Each row has two labels, one from each of two sets.
[40, 13, -2, 17, -9, -12, 11, -41, -1, -5, 8, 13, 0, 17, -6, 20, 1, -7, -36, -1, 2, 0, 21, 3, -7, -28, 24, -1, 24, 13, -58, -34, -7, 17, 10, 0, 6, 19, 18, -6, -5, 24, -15, -22, -2, 8, 50, -2, -16, 13, 19, -9, 10, 27] : K & (61)
[38, 27, 22, 29, -17, -54, 50, -19, -4, -1, -43, 9, 27, 56, -37, 26, -22, -5, -67, -7, 2, 13, 9, 0, 0, -57, -16, 30, 52, 51, -94, -60, -51, -2, 11, -52, -90, -20, -48, 49, -40, -2, -19, -26, -5, 1, 74, -34, 48, -17, 53, -2, 40, 80] : P & (61)
[-13, 13, 5, 8, -5, -25, 50, 4, -4, 0, -2, 3, 13, 8, -27, 1, -12, 9, -29, 1, -9, 9, 18, 13, 3, -16, 3, 9, 34, 32, -40, -40, -39, 10, 3, -13, -31, -9, -2, 1, -20, 7, -10, 0, -12, -7, 22, -6, 13, -8, 21, 15, 7, 21] : H & (58)
[24, 39, 4, 24, -9, -19, 17, -16, -22, 1, -12, 1, 12, 17, -17, 13, -9, -12, -34, 5, -15, 4, 23, -4, 1, -27, 23, -3, 30, 26, -33, -24, -22, 9, -4, -6, -6, 14, 18, -13, -7, 24, -13, -20, -7, -6, 23, 15, -3, 8, 26, 22, 9, 8] : J & (58)
[94, 73, 8, 30, -11, -26, 60, -13, 7, 28, -69, 12, -29, 81, -22, 39, -4, -10, -89, -32, -19, -3, 30, 19, -24, -38, -2, 12, 14, -2, -94, -62, -62, -12, -7, -94, -41, -25, -50, 56, -24, -54, -10, -62, 21, -22, 32, -16, 94, 1, 73, -32, 14, 45] : K & (59)
[31, -21, 16, 9, -7, -25, 3, -27, 2, -29, 5, 5, 1, 2, -17, 13, -6, -10, -29, -2, 4, 2, 9, -11, 3, -15, -26, 12, 14, 19, -45, -26, 9, -11, 14, 2, -22, -19, -13, 20, -12, 6, -9, -16, -4, -4, 7, -14, -2, -6, 0, -17, 23, 37] : H & (61)
[41, -4, 19, 17, -20, -48, 35, -14, 27, -17, -35, 11, 26, 35, -48, 26, -16, -12, -58, 3, -2, 7, 5, 4, -10, -48, -15, 24, 38, 22, -94, -47, -52, 0, 17, -41, -72, -24, -50, 54, -33, -16, -8, -19, 13, 11, 50, -25, 38, -14, 43, -11, 32, 78] : H & (61)
[48, 24, 0, 9, -16, -38, 18, -22, -3, 2, -13, 19, 3, 29, -27, 22, -9, 7, -40, 3, -12, 12, 42, 15, 3, -26, 12, -2, 23, 12, -43, -37, -26, 4, 16, -20, 8, 8, 25, -4, 1, 14, -17, -25, 3, 2, 34, -10, 1, 7, 7, -10, 6, 22] : J & (61)
[4, 12, 22, -8, -16, -15, 10, -16, -6, 6, -13, 6, 3, 21, -57, 10, -1, 8, -24, -3, -8, -16, 12, 10, 2, -10, 6, -11, 16, 4, -25, -28, -29, 3, -3, -17, -18, -4, 22, -9, -2, -8, -13, -5, -1, -1, 8, -10, 16, -8, 12, 8, -3, 13] : J & (58)
[25, 11, 8, -1, 1, -32, 17, -30, 16, -34, -23, 8, 14, 48, -30, 30, -14, -2, -41, 6, -4, 6, 22, 6, -2, -23, -4, 8, 2, 14, -44, -54, -54, 9, -1, -19, -38, -16, -2, 17, -18, -16, 13, -33, -6, 6, 27, -3, 29, -17, 22, 6, -5, 53] : L & (61)
[29, 37, 18, 10, -30, -46, 49, -23, -14, 8, -38, 3, 15, 63, -33, 23, -11, -6, -52, 12, -7, 18, 36, 6, 1, -51, 18, 2, 44, 15, -90, -76, -61, 19, 13, -39, -49, -18, -4, 16, -39, -13, -22, -24, -9, 5, 51, -7, 36, -5, 48, 14, 14, 43] : K & (58)
[30, -34, 18, 14, -8, -23, 6, -25, 11, -28, 5, 15, 4, 0, -15, 7, 6, -21, -10, -7, 7, 7, 8, -14, 11, -18, -17, 17, 10, 27, -36, -33, 2, 3, 19, -3, -34, -1, -16, 27, -25, 4, -7, 2, 11, 1, 21, 0, 8, 3, 10, -12, 33, 45] : H & (64)
[27, -16, 5, 2, 2, -11, -5, -13, 15, -26, 7, 14, -11, 12, -16, 11, -7, -25, -16, -11, 15, 1, 9, -4, 0, -18, 0, 11, 0, 17, -29, -39, -6, -6, 10, -2, -20, -15, -19, 20, -18, 11, -2, 0, 16, 6, 28, -21, 11, -6, 6, -7, 18, 45] : H & (64)
[-7, -11, 13, -3, -3, 1, 1, -3, 1, -4, 6, 0, 22, 2, -21, 8, -17, -8, 4, 6, -56, 5, 1, -8, 2, -7, 1, 3, 29, 7, -39, -3, -2, 18, 13, -1, -18, -9, -13, 5, -10, 14, -2, 3, -4, 0, 26, 1, 6, -10, 1, -1, 10, 23] : H & (61)
[19, 34, 20, 22, -2, -26, 28, -31, -19, -3, 16, 0, -4, -3, -24, 16, 3, -5, -32, 15, -14, 10, 23, 7, 4, -26, 14, -12, 37, 23, -25, -46, -38, 16, 2, -7, -11, 22, 33, -22, 0, 21, -17, -23, -16, 5, 28, 2, 13, 25, 16, 23, -1, 20] : J & (61)
[-33, -5, 8, 13, -3, -19, 5, -7, 6, -16, 5, 4, 24, -15, 15, -5, -5, 11, 2, 7, -10, -20, 4, -4, 8, -3, 2, 8, 34, 23, -28, -12, -9, 34, -12, 7, -42, -2, 3, 2, 11, 5, 3, 19, -13, -3, -23, -7, 28, -21, 5, 11, 3, 27] : H & (58)
[46, 15, 2, 13, -19, -49, 34, -52, 4, 2, -40, 9, 21, 61, -38, 38, -6, -14, -71, -4, -5, 5, 32, 9, -7, -49, 9, 5, 24, 38, -91, -80, -63, 9, -17, -48, -48, -21, -12, 29, -33, -12, -7, -47, -1, 4, 56, -34, 29, -11, 34, -8, 15, 73] : L & (61)
[-15, 4, 1, -1, -6, -16, 17, -9, -11, -7, -7, -6, 29, 17, -24, 4, -15, 17, -13, 4, -9, 12, 14, 6, 15, -8, 4, 2, 31, 14, -25, -33, -24, 7, 1, 20, -27, -9, 8, -6, -5, 11, -16, 2, -18, 5, 20, 17, 25, -12, -2, 8, -8, 12] : L & (58)
[32, 7, -7, 3, -15, -4, 17, 2, 1, 4, -1, 8, 7, 18, -7, 28, 1, -6, -37, 1, -6, 4, 18, 5, 3, -24, -6, 5, 20, 11, -25, -40, -12, 6, 20, -8, -10, -7, 8, 1, -15, 5, -22, -15, 5, -5, 27, -7, 11, 9, 21, -1, 14, 41] : J & (61)
[-2, 1, 15, 9, 1, -33, 15, 11, 1, 4, -38, -1, 24, 29, -17, 8, -26, -5, -33, -4, -17, 5, 8, 7, -1, -13, -10, 15, 28, 27, -87, -18, -27, -20, 4, -49, -58, -31, -41, 39, -22, -2, -5, -4, -11, 8, 46, -8, 25, -27, 26, -9, 18, 39] : H & (58)
[62, 25, 6, 22, -7, -25, 30, -39, 2, -3, -26, 2, -4, 35, -42, 40, -2, -8, -57, 22, -9, -4, 57, 1, -8, -38, -6, -5, 33, 16, -63, -59, -43, 9, -7, -40, -6, -7, 4, 6, -16, 2, -11, -42, 9, -12, 37, -1, 5, 13, 41, 0, -1, 36] : J & (64)
[36, -3, -14, 4, -4, 4, -1, -39, 9, -7, -13, 6, -7, 17, -5, 25, 5, -11, -19, -7, -5, -2, 20, 4, -15, -18, -5, 8, 8, 13, -19, -38, -16, 1, 7, -11, 8, 4, 14, -8, -9, 1, -14, -24, 4, -1, 46, 9, -5, 25, -1, -17, 7, 33] : L & (64)
[12, 32, 4, 8, -9, -28, 14, -24, -24, 8, -11, -5, 15, 34, -26, 21, 0, 8, -39, 6, -19, 4, 22, 10, -44, -24, 1, -3, 28, 6, -26, -39, -53, 20, -6, -5, -18, 0, 20, -32, 23, 3, -10, -4, -7, -7, 25, 1, 19, -3, 24, 20, -2, 18] : J & (61)
[42, 22, 6, 32, -10, -35, 26, -24, -15, 2, 3, 2, 4, 17, -24, 20, -14, -3, -27, -5, -2, 1, 27, 23, -2, -18, -3, 13, 31, 17, -52, -30, -12, 3, 1, -19, -3, 17, 10, -6, -13, 12, 2, -23, 4, 0, 34, -4, 9, 9, 26, -5, 14, 16] : K & (61)
[8, -1, 11, 20, -16, -41, 21, -25, -4, -27, -6, 9, 27, 23, -21, 24, -27, -29, -18, -9, 1, 10, 8, -4, -11, -34, -27, 23, 28, 24, -70, -35, -30, 21, 6, -18, -40, -7, -45, 21, -25, 19, -10, -10, 4, 0, 55, -30, 18, 13, 33, -14, 29, 41] : H & (61)
[6, 11, 6, 13, -7, -10, 16, -26, -10, 2, -24, 1, 6, 21, -29, 14, -9, -27, -39, -7, -40, 1, 16, 5, 4, -29, 0, -34, 20, 22, -40, -37, -38, 6, 2, -5, -9, 14, 19, -6, -8, 6, -3, -19, 6, 2, 29, -1, 32, -4, 21, 13, -13, 38] : J & (64)
[26, -1, 17, 9, -3, -25, 21, -6, 4, 0, -30, 9, 15, 24, -33, 20, -11, -12, -34, 4, 1, 3, 13, 3, -2, -17, -11, 18, 18, 15, -67, -22, -28, 30, 22, -17, -45, -19, -22, 40, -21, -7, 4, -7, -21, 2, 30, -6, 15, -7, 26, -4, 20, 50] : H & (61)
[25, 6, 3, 5, 3, -2, -1, -32, -5, -10, 3, 5, -4, 7, 2, 10, 0, -8, -29, -5, 10, 7, 9, -8, 4, -22, 17, -10, 15, -8, 0, -21, -11, 7, 12, 21, 8, 7, 24, -9, -8, 17, 3, -15, 6, 1, 12, -26, 2, 17, 7, -10, 16, 12] : J & (64)
[17, 9, 6, 10, -9, -3, 12, -23, -7, -9, 10, 0, 3, -7, -14, 3, -1, 6, -3, -6, -3, -15, 14, 1, -6, -13, 26, -8, 23, 19, 7, -16, 16, 9, 4, 16, 23, 21, 31, -27, -1, 26, -10, -7, -5, -16, 6, 4, 24, 10, 9, 3, 7, -14] : J & (64)
[32, -11, 0, 11, -6, -11, 3, -43, 5, -15, 19, 0, 7, 22, -22, 22, 3, -11, -22, -31, -5, 5, -2, -5, -7, -6, 3, -10, 28, 23, -2, -37, -16, 13, 9, 6, 0, 13, 47, -20, -7, 12, -13, -13, -11, -4, 18, -2, 9, 11, 1, 2, 8, 40] : L & (61)
[-25, -22, 12, 10, -14, -10, 2, 1, 6, -15, 11, -25, 17, -6, -11, -5, -10, -7, -2, 0, 10, 12, 5, -3, 24, -4, 9, 18, 21, 19, -19, -6, 8, -7, 0, 6, -23, -9, -10, 20, -16, 15, -2, 13, -22, 8, 24, -12, 1, 1, 18, 4, 24, 22] : H & (58)
[23, 21, 15, 15, -25, -25, 10, -41, 3, -17, -34, 6, 18, 29, -21, 19, -17, -16, -44, -4, -12, 3, 10, 2, -3, -37, -2, 21, 14, 34, -52, -46, -2, 16, 24, 0, -27, -2, -2, 5, -21, 20, -19, -13, -4, 1, 43, -20, 16, 3, 8, -15, 22, 49] : H & (61)
[18, 32, -7, 9, -13, -44, 37, 0, 2, 2, -48, 3, 11, 67, -29, 24, -8, -6, -53, 6, -22, 12, 28, 16, 3, -34, 2, -15, 32, 6, -62, -43, -60, 11, 2, -50, -40, -19, 8, 23, -5, -15, -5, -33, 3, -7, 28, 11, 31, -7, 1, 15, 5, 38] : L & (58)
[47, 16, 1, 21, 0, -36, 16, -28, 3, -8, -4, 4, -6, 45, -23, 25, -4, -5, -65, -5, -13, 4, 21, 9, 18, -31, -12, 4, 24, 6, -68, -58, -23, -1, 4, -18, -24, -6, -6, 20, -23, -2, -14, -19, 2, 3, 30, -14, 19, 5, 27, -5, 19, 37] : K & (64)
[24, -17, 5, 31, -7, -27, 17, -19, 2, -15, -2, 10, 17, -21, -22, 7, -10, -15, -19, -8, 4, 6, 5, -9, 5, -16, -13, 13, 14, 21, -62, -30, -2, -9, 14, -13, -48, -19, -16, 30, -32, 3, -18, -1, 8, -5, 33, -12, 22, -7, 13, -7, 7, 47] : H & (61)
[22, -1, -4, -12, 0, 4, -15, -25, -6, -24, -6, 10, 5, 15, -10, 8, -22, 38, -4, -1, -10, 0, 6, 4, 0, -12, 4, -5, -6, 13, 4, -8, -11, 1, -2, 0, 5, -1, 19, -9, -3, -6, 4, -10, 4, 0, 10, 10, -5, -1, -5, 0, -4, 7] : L & (61)
[17, -14, -5, 11, -16, -15, -2, -10, -27, -19, -10, 4, 8, -18, -5, 9, -18, -13, -22, 3, 10, 4, 0, -6, 5, -14, -21, 12, 5, 22, -52, -26, 25, -1, 19, -12, -38, 7, -22, 12, -22, 8, -5, 1, -1, 0, 29, -13, 6, -4, 17, -23, 36, 45] : H & (61)
[35, 32, -3, 16, -7, -38, 24, -32, -6, -10, -30, 10, 36, 52, -33, 27, -9, -12, -56, 5, -16, 3, 29, 8, -5, -46, -4, 11, 37, 19, -88, -46, -45, -3, 8, -32, -33, -33, 10, 3, -22, 4, -17, -36, 1, -2, 51, -17, 31, 3, 44, 5, 24, 53] : J & (61)
[16, -25, 13, 3, -6, -21, 12, -23, 4, -28, -1, 10, 4, -4, -10, 20, -11, -26, -10, -2, 5, -7, -6, -13, 10, -15, 4, 18, 15, 28, -54, -22, 22, -4, 8, 2, -30, -7, -31, 22, -24, 23, -4, 8, 1, 6, 41, -21, 4, -4, 2, -20, 30, 39] : H & (64)
[-3, -4, 13, 7, 0, 26, 2, -9, 2, -11, 10, -2, 0, 7, -8, -4, -9, -25, 1, -5, 12, 22, 6, -27, 4, -10, -2, 22, 19, 23, -12, -13, 7, 1, 7, 8, -27, -1, 4, 13, -7, 0, -6, 9, 0, -4, 17, 19, 4, 5, -7, 0, 9, 24] : P & (61)
[12, -13, 20, 14, 2, -10, 9, -22, 2, -16, -2, 17, 4, -4, 2, -15, -1, -37, -18, -4, 10, 8, 1, 4, 13, -19, -10, 16, 12, 8, -36, -37, -3, 3, 3, -11, -43, -10, -16, 23, -16, -2, -17, -15, -1, 1, 11, -9, 15, 12, 25, -18, 2, 38] : H & (61)
[9, -9, 6, 16, -11, -16, 27, -12, 5, -12, -6, 2, 8, 14, -13, 6, -17, -8, -21, 4, 7, 0, 13, 7, 13, -15, -7, 18, 17, 22, -27, -31, 4, 6, 6, -9, -39, -8, -5, 13, -12, 2, -22, -20, 4, 11, 38, -13, 13, -6, 20, -4, 13, 40] : H & (61)
[4, 14, 9, 15, -10, 6, 20, -5, -19, 3, 7, -4, -7, -5, 1, 3, -9, -2, -25, -3, 4, 1, 15, 11, -8, -16, 11, 1, 29, 13, -10, -26, 5, 10, 15, -17, 10, 13, 15, -11, 2, 17, -21, 13, 2, 6, 18, 4, 4, 4, 26, 5, 10, -13] : K & (61)
[61, 3, -2, 17, 6, -10, -6, -40, 12, -5, -12, 1, -7, 14, -14, 16, 11, -10, -41, -3, -14, 0, 19, 0, 0, -16, 0, 3, 3, 5, -28, -66, -41, 9, -1, -20, -2, -6, 5, 16, -16, -19, -4, -20, 15, -1, 2, 30, 20, -6, 0, -9, -13, 55] : L & (61)
[31, 28, 16, 13, -8, -20, 10, -26, -2, 1, -10, 7, 4, 26, -16, 15, 39, 1, -31, 10, -19, -11, 26, 0, -17, -26, 4, -14, 21, 12, -22, -43, -24, 11, 8, -4, -6, 5, 6, -9, -8, -6, -9, -12, -4, -8, 15, -4, 17, -7, 8, 11, 10, 25] : J & (61)
[26, 8, 2, 11, -13, -30, 27, -32, -1, -17, -11, -2, 17, 38, -5, 12, 5, -8, -50, 4, 3, 0, 18, 13, 3, -36, -1, 4, 29, 16, -69, -60, -47, 6, 7, -24, -24, -1, 10, 15, -7, -5, -7, -23, -4, -7, 48, -7, 25, -9, 22, -2, 3, 57] : L & (64)
[13, -16, 20, -2, -6, -5, 12, 10, 3, -7, 6, -7, -25, -22, 6, -12, 1, -3, -9, -9, -1, 8, -17, 3, 12, 18, -10, 18, -3, 1, -10, -5, 17, 1, -8, -24, -22, -15, -38, 58, 1, -23, -2, -13, 13, 0, -12, 10, 7, 3, -1, -6, -2, 28] : H & (59)

Each row has two labels, one from each of two sets.
[1, -27, -7, 11, 0, -21, 70, 47, -34, -7, 6, 11, -19, -22, -8, 1, -18, 48, 30, 7, 20, 28, -4, 1, 7, 10, 11, -22, 6, 1, 1, -14, 15, -26, 2, -3, -11, 2, 15, 0, -4, 11, 2, 13, -4, -4, -3, 1, 19, -13, 18, -32, -3, -7] : <47> & G
[2, -32, 23, 0, -4, -18, 67, 51, -34, 7, 2, 5, -21, -3, -4, 11, 3, 23, 14, -17, 27, 10, 1, 4, 15, -5, 10, -23, 17, 3, -6, -8, 8, -4, 7, -7, -46, 2, -1, 10, -3, -9, 20, -10, 1, 9, -6, -7, 14, -5, 19, -25, 12, -3] : <43> & G
[-20, -8, 13, -10, -4, 6, 50, 25, -9, 8, 0, 18, -23, 17, -19, 5, -9, 19, -8, -4, 9, 17, 4, 7, 8, -4, 15, -14, -14, -1, -10, 8, -9, 7, -8, -13, -19, -4, 3, 13, -6, 22, 19, 3, 11, 2, -26, 2, 9, 5, 20, -21, 3, -3] : <44> & G
[2, -37, 9, 0, 4, -18, 34, 28, -16, -3, 4, 4, -18, 3, 0, 8, -10, 13, 13, -5, 23, 12, -7, 2, -27, -5, 19, -10, 14, -7, -3, -4, 4, -11, 4, -1, -34, -5, 1, 13, 0, -6, 22, -6, -18, -4, 3, -8, 3, -9, 16, -24, 10, -4] : <47> & G
[0, -32, 1, -7, 1, -10, 52, 9, -11, 9, 12, 4, -2, 5, 4, 2, 14, 30, 6, 13, 3, 6, -13, -24, 6, -12, 3, -3, 1, 3, 0, -6, -8, -4, 17, -2, -48, 2, 9, 15, -6, -12, 5, -14, 9, 2, 7, -3, 17, -7, 8, 8, 0, 1] : <43> & G
[-22, -46, -7, -13, -3, -6, 66, 27, -20, 9, 20, 22, -20, 9, -9, 1, 15, 39, 7, 18, 4, 18, -17, -16, 5, -7, 6, -10, -5, -5, 7, -8, 0, 3, 10, -4, -53, 7, 24, 18, -12, 8, 13, -6, 2, 14, -3, -6, 20, -11, 26, -17, 3, -4] : <47> & G
[-22, -1, 22, -13, 4, 32, -19, -26, -1, 24, -4, -3, -10, 29, 3, -7, 7, -13, -14, -26, -5, -5, 21, 8, 16, -14, 6, -7, -24, -9, -7, 8, -13, 12, -6, -10, -20, 0, -19, 15, 4, 6, 34, -18, 19, -10, -37, 0, -18, 8, -2, 19, -14, 5] : <39> & A
